Here is a tiny trained network, its code and every weight. The questions are about switching its units off for an input and a class, where a switched-off unit gives its printed mean instead of its output.

import numpy as np


def w(rows, s, z=0):
    codes = np.array(rows[::2]) - 128.0
    scale = np.full(codes.shape[1], s)
    scale[-1] = z or s
    return codes * scale


def norm(h):
    return h / np.sqrt((h * h).mean(-1, keepdims=True) + 1e-5)


def f(y):
    return y / 2 * (1 + np.tanh(0.7978845608 * (y + 0.044715 * y**3)))


def log_softmax(a):
    a = a - a.max(-1, keepdims=True)
    return a - np.log(np.exp(a).sum(-1, keepdims=True))


def net(x, mask):
    res = np.array(x, float).reshape(1, 5) / 4 @ E
    u = 0
    for l in range(4):
        y = f(norm(res) @ A[l][:, :-1].T + A[l][:, -1])
        res = res + np.where(mask[u : u + 3], y, B[l][:, -1]) @ B[l][:, :-1]
        u += 3
    return log_softmax(norm(res)[-1] @ U[:, :-1].T + U[:, -1])


A, B = {}, {}
E = w([
[189,89,192,91,227,157],'x0',
[77,194,88,28,139,151],'x1',
[148,254,12,175,199,94],'x2',
[89,196,96,107,79,115],'x3',
[96,219,133,130,216,168],'x4',
],0.0064)
A[0] = w([
[156,83,139,254,111,128,61],'L0N1',
[135,43,58,178,137,108,4],'L0N2',
[192,131,113,202,47,92,9],'L0N3',
],0.0076,0.0037)
B[0] = w([
[51,164,145,245,101,18,254],'L0N1',
[131,106,161,237,152,101,146],'L0N2',
[2,100,207,177,228,213,188],'L0N3',
],0.0068,0.0026)
A[1] = w([
[185,164,124,253,191,134,31],'L1N1',
[76,102,110,253,99,110,3],'L1N2',
[208,56,196,124,71,129,54],'L1N3',
],0.0071,0.0036)
B[1] = w([
[205,148,156,166,255,4,237],'L1N1',
[10,172,193,232,96,67,252],'L1N2',
[193,98,198,13,34,44,227],'L1N3',
],0.0052,0.0029)
A[2] = w([
[90,134,155,95,169,205,2],'L2N1',
[34,126,2,92,103,58,77],'L2N2',
[175,108,66,105,228,62,194],'L2N3',
],0.0077,0.0025)
B[2] = w([
[84,86,168,135,196,200,145],'L2N1',
[204,230,86,62,10,179,234],'L2N2',
[255,124,82,191,172,195,252],'L2N3',
],0.0062,0.003)
A[3] = w([
[76,121,13,103,109,58,5],'L3N1',
[84,243,254,95,145,203,28],'L3N2',
[153,55,165,163,64,74,32],'L3N3',
],0.0083,0.0019)
B[3] = w([
[82,154,140,126,9,135,138],'L3N1',
[66,78,87,132,134,114,216],'L3N2',
[137,76,186,129,26,134,254],'L3N3',
],0.012,0.0035)
U = w([
[179,137,150,199,165,64,45],'0',
[113,251,40,72,58,157,200],'1',
[212,193,56,141,218,168,203],'2',
[81,116,157,215,86,78,226],'3',
[204,85,162,61,177,151,35],'4',
[203,49,230,66,39,101,204],'5',
[208,172,176,152,181,56,2],'6',
[44,79,93,84,194,173,138],'7',
],0.011,0.0051)

Each question gives the input, the list of numbers given to net, and the class t.
The units are the neurons (one row each of A and B). Each row of codes is followed by its name. A weight is (code - 128) times the scale printed after its matrix; where a second scale follows, it is the last column's (A, B and U).
mask holds one flag per neuron, layer by layer. A switched-off neuron (its flag False) gives its mean, the last column of its row in B, instead of its output. The means were averaged over made-up inputs and are rounded, as every weight is.
A unit's drop is (log p(t) with every unit on - log p(t) with that unit switched off) / (log p(t) with every unit on - log p(t) with every unit switched off).
The circuit of an input: a set's keep is (log p(t) with only the set's units on - log p(t) with every unit switched off) / (log p(t) with every unit on - log p(t) with every unit switched off). Starting from all 12 units, units are removed one at a time, each time the one whose removal leaves the highest keep (on an exact tie, the one counted first), for as long as the keep stays at least 0.8.
units of the circuit, in order: the units of the circuit, biggest drop first
top k neurons: the k neurons with the biggest drops, biggest first
top k neurons in layer l: the k neurons of layer l with the biggest drops, biggest first
drop when u is switched off: that unit's drop, to one decimal
input [8,7,0,5,8], class 7: units of the circuit, in order => [L3N2]
input [8,1,-1,3,1], class 7: top 2 neurons => [L1N1, L3N2]
input [2,7,-4,6,5], class 7: top 2 neurons => [L3N2, L2N1]
input [3,-2,1,-2,-2], class 0: top 2 neurons in layer 0 => [L0N1, L0N2]
input [3,4,-7,-3,4], class 7: top 2 neurons => [L3N2, L3N3]
input [-1,1,1,5,-6], class 1: top 2 neurons => [L2N2, L0N1]
input [-2,6,-2,2,8], class 7: top 2 neurons => [L3N2, L2N1]
input [6,-2,-1,0,2], class 4: top 2 neurons => [L0N1, L3N3]
input [5,-4,-6,7,7], class 7: top 2 neurons => [L3N2, L3N3]
input [1,0,-2,-1,2], class 7: top 2 neurons in layer 0 => [L0N2, L0N1]
input [3,7,-5,5,8], class 7: drop when L3N3 is switched off => 0.0
input [-7,4,-3,-8,6], class 7: drop when L0N1 is switched off => 0.1
input [-3,4,8,-6,-4], class 2: drop when L0N1 is switched off => 0.2
input [8,-1,3,6,-2], class 2: top neuron in layer 3 => [L3N3]
